Below are the code and all the weights of a small trained network. Each question names an input and a class and asks about switching units off, where a switched-off unit gives its printed mean instead of its output.

import numpy as np


def w(rows, s, z=0):
    codes = np.array(rows[::2]) - 128.0
    scale = np.full(codes.shape[1], s)
    scale[-1] = z or s
    return codes * scale


def norm(h):
    return h / np.sqrt((h * h).mean(-1, keepdims=True) + 1e-5)


def f(y):
    return np.maximum(y, 0)


def log_softmax(a):
    a = a - a.max(-1, keepdims=True)
    return a - np.log(np.exp(a).sum(-1, keepdims=True))


def net(x, mask):
    res = np.array(x, float).reshape(1, 5) / 4 @ E
    u = 0
    for l in range(2):
        y = f(norm(res) @ A[l][:, :-1].T + A[l][:, -1])
        res = res + np.where(mask[u : u + 16], y, B[l][:, -1]) @ B[l][:, :-1]
        u += 16
    return log_softmax(norm(res)[-1] @ U[:, :-1].T + U[:, -1])


A, B = {}, {}
E = w([
[169,113,220,129,121,64,99,61,143],'x0',
[158,109,77,160,126,6,156,88,127],'x1',
[144,52,122,143,129,145,85,99,202],'x2',
[169,114,164,212,125,141,126,178,108],'x3',
[102,105,91,131,134,209,91,56,2],'x4',
],0.0082)
A[0] = w([
[123,131,106,107,101,128,172,186,162,109],'0.n1',
[147,136,136,113,83,135,153,95,82,172],'0.n2',
[97,172,185,111,140,198,119,172,159,128],'0.n3',
[157,122,148,190,147,144,124,151,122,6],'0.n4',
[75,104,66,83,151,138,158,139,138,105],'0.n5',
[110,193,133,44,132,93,134,134,89,48],'0.n6',
[115,145,139,4,162,141,145,98,169,21],'0.n7',
[111,149,56,174,155,51,84,124,95,111],'0.n8',
[142,145,117,61,132,119,122,108,123,4],'0.n9',
[125,38,96,70,134,163,111,104,186,88],'0.n10',
[107,119,149,109,112,182,142,95,93,122],'0.n11',
[137,165,172,95,119,128,122,177,57,92],'0.n12',
[118,145,185,114,134,127,145,124,217,91],'0.n13',
[136,100,88,151,105,164,114,86,130,141],'0.n14',
[105,102,229,85,149,89,118,72,134,105],'0.n15',
[127,124,166,93,132,169,107,108,133,106],'0.n16',
],0.011,0.0034)
B[0] = w([
[169,155,133,127,193,55,46,130,152,215],'0.n1',
[129,129,127,119,206,62,93,161,146,208],'0.n2',
[187,37,152,33,57,161,201,160,120,254],'0.n3',
[73,138,133,225,56,112,123,179,86,169],'0.n4',
[241,179,54,165,106,146,77,113,100,222],'0.n5',
[97,171,214,196,150,177,186,99,176,205],'0.n6',
[28,140,118,94,12,103,94,130,92,205],'0.n7',
[147,57,168,25,108,193,198,149,165,248],'0.n8',
[28,111,109,131,77,103,87,72,150,155],'0.n9',
[65,176,188,193,146,186,179,72,193,231],'0.n10',
[148,136,159,67,169,77,80,165,119,221],'0.n11',
[104,173,171,169,164,157,183,88,195,217],'0.n12',
[112,113,173,104,197,77,53,139,143,220],'0.n13',
[113,151,177,101,216,58,106,159,189,216],'0.n14',
[254,217,89,158,71,148,83,103,59,239],'0.n15',
[197,43,156,98,84,137,124,118,131,186],'0.n16',
],0.0096,0.0055)
A[1] = w([
[168,101,171,127,173,120,84,190,106,51],'1.n1',
[179,98,149,144,140,148,187,183,103,148],'1.n2',
[88,95,105,101,192,119,89,99,50,34],'1.n3',
[80,81,153,246,93,129,134,180,62,5],'1.n4',
[138,132,32,165,136,186,110,213,120,42],'1.n5',
[123,174,121,121,72,103,101,156,116,105],'1.n6',
[164,118,172,84,78,113,136,90,121,234],'1.n7',
[50,163,52,69,78,123,136,81,119,27],'1.n8',
[106,63,146,144,193,196,124,66,53,142],'1.n9',
[131,126,73,135,120,189,90,167,204,141],'1.n10',
[74,171,202,144,146,137,144,108,168,62],'1.n11',
[151,117,110,157,106,30,181,98,159,229],'1.n12',
[92,175,127,141,119,118,196,137,101,74],'1.n13',
[145,162,152,118,114,97,133,195,160,28],'1.n14',
[119,63,160,209,86,164,81,85,178,62],'1.n15',
[139,40,41,119,109,92,224,58,139,68],'1.n16',
],0.011,0.0012)
B[1] = w([
[55,174,19,65,105,128,125,47,166,245],'1.n1',
[78,101,132,144,82,138,109,57,130,236],'1.n2',
[101,147,132,91,155,69,37,180,229,162],'1.n3',
[30,90,124,144,37,126,85,1,212,164],'1.n4',
[244,149,122,182,115,70,98,112,80,170],'1.n5',
[143,57,85,158,193,106,110,88,156,168],'1.n6',
[117,97,9,187,147,126,171,213,93,253],'1.n7',
[61,52,166,214,34,90,111,31,155,175],'1.n8',
[152,116,197,137,144,13,129,239,217,180],'1.n9',
[183,162,159,169,123,87,158,118,8,189],'1.n10',
[141,109,56,166,186,171,148,138,129,215],'1.n11',
[106,112,181,70,86,247,125,171,105,224],'1.n12',
[151,150,200,194,175,146,155,158,111,162],'1.n13',
[93,108,128,121,180,100,70,93,106,221],'1.n14',
[88,206,170,150,178,137,252,163,53,191],'1.n15',
[131,87,154,44,65,213,123,209,75,176],'1.n16',
],0.0097,0.0071)
U = w([
[119,142,155,73,201,51,59,183,190,211],'0',
[151,64,150,35,82,195,169,194,104,196],'1',
[32,115,143,194,61,119,107,53,147,120],'2',
[112,186,202,199,202,174,204,148,130,138],'3',
[245,179,97,161,105,99,89,119,51,125],'4',
[137,151,48,115,175,166,149,99,156,5],'5',
],0.012,0.0027)

Each question gives the input, the list of numbers given to net, and the class t.
The units are the neurons (one row each of A and B). Each row of codes is followed by its name. A weight is (code - 128) times the scale printed after its matrix; where a second scale follows, it is the last column's (A, B and U).
mask holds one flag per neuron, layer by layer. A switched-off neuron (its flag False) gives its mean, the last column of its row in B, instead of its output. The means were averaged over made-up inputs and are rounded, as every weight is.
A unit's drop is (log p(t) with every unit on - log p(t) with that unit switched off) / (log p(t) with every unit on - log p(t) with every unit switched off).
The circuit of an input: a set's keep is (log p(t) with only the set's units on - log p(t) with every unit switched off) / (log p(t) with every unit on - log p(t) with every unit switched off). Starting from the 12 units with the biggest drops (on a tie, the unit counted first), units are removed one at a time, each time the one whose removal leaves the highest keep (on an exact tie, the one counted first), for as long as the keep stays at least 0.8.
circuit, biggest first: the units of the circuit, biggest drop first
most important unit: the unit with the biggest drop
k most important neurons: the k neurons with the biggest drops, biggest first
k most important neurons of layer l: the k neurons of layer l with the biggest drops, biggest first
input [8,8,0,-7,-2], class 1: most important unit => 1.n12
input [7,-5,-4,8,5], class 2: circuit, biggest first => 0.n4; 1.n4
input [-3,6,-4,-4,5], class 1: 4 most important neurons => 0.n8; 1.n16; 0.n13; 0.n1
input [8,-7,-1,3,1], class 4: 2 most important neurons of layer 0 => 0.n15; 0.n8
input [-4,7,-3,5,-6], class 1: 4 most important neurons => 1.n12; 0.n8; 0.n14; 0.n11
input [-7,5,7,4,-5], class 3: 2 most important neurons => 0.n15; 0.n10
input [4,-1,8,-6,-1], class 3: circuit, biggest first => 0.n10; 1.n15
input [4,-6,-7,-4,-4], class 3: 4 most important neurons of layer 1 => 1.n12; 1.n16; 1.n11; 1.n1
input [0,0,6,2,5], class 3: 2 most important neurons of layer 1 => 1.n15; 1.n11
input [-4,4,-5,-6,-1], class 2: 2 most important neurons of layer 0 => 0.n7; 0.n9
input [4,6,-8,-5,-2], class 3: 3 most important neurons => 0.n6; 0.n3; 1.n13
input [1,-1,-8,-8,3], class 2: 4 most important neurons of layer 0 => 0.n7; 0.n9; 0.n10; 0.n14
input [2,-5,2,7,-2], class 2: 2 most important neurons of layer 0 => 0.n4; 0.n8
input [-7,-5,0,4,1], class 4: 2 most important neurons => 1.n5; 0.n8
input [6,-3,7,4,0], class 3: circuit, biggest first => 1.n15
input [-6,-6,-3,1,7], class 0: circuit, biggest first => 1.n9; 1.n3
input [-1,-5,8,-7,3], class 3: 3 most important neurons of layer 1 => 1.n15; 1.n1; 1.n2
input [4,1,6,-6,6], class 0: 2 most important neurons => 0.n14; 0.n11
input [-2,-6,1,8,-7], class 2: 4 most important neurons of layer 0 => 0.n4; 0.n8; 0.n14; 0.n11
input [7,7,-5,-1,-5], class 1: circuit, biggest first => 1.n12
input [-7,8,2,-8,-4], class 1: 2 most important neurons of layer 0 => 0.n8; 0.n15
input [-1,-6,6,8,0], class 2: 3 most important neurons => 0.n4; 1.n4; 0.n8
input [-1,-4,8,0,-7], class 3: 2 most important neurons => 0.n10; 1.n15
input [-8,0,1,-6,-4], class 4: 2 most important neurons of layer 0 => 0.n5; 0.n1
input [-8,1,4,-6,7], class 4: 3 most important neurons => 0.n5; 1.n5; 1.n10
input [4,-1,7,-7,7], class 0: 3 most important neurons of layer 0 => 0.n14; 0.n11; 0.n6
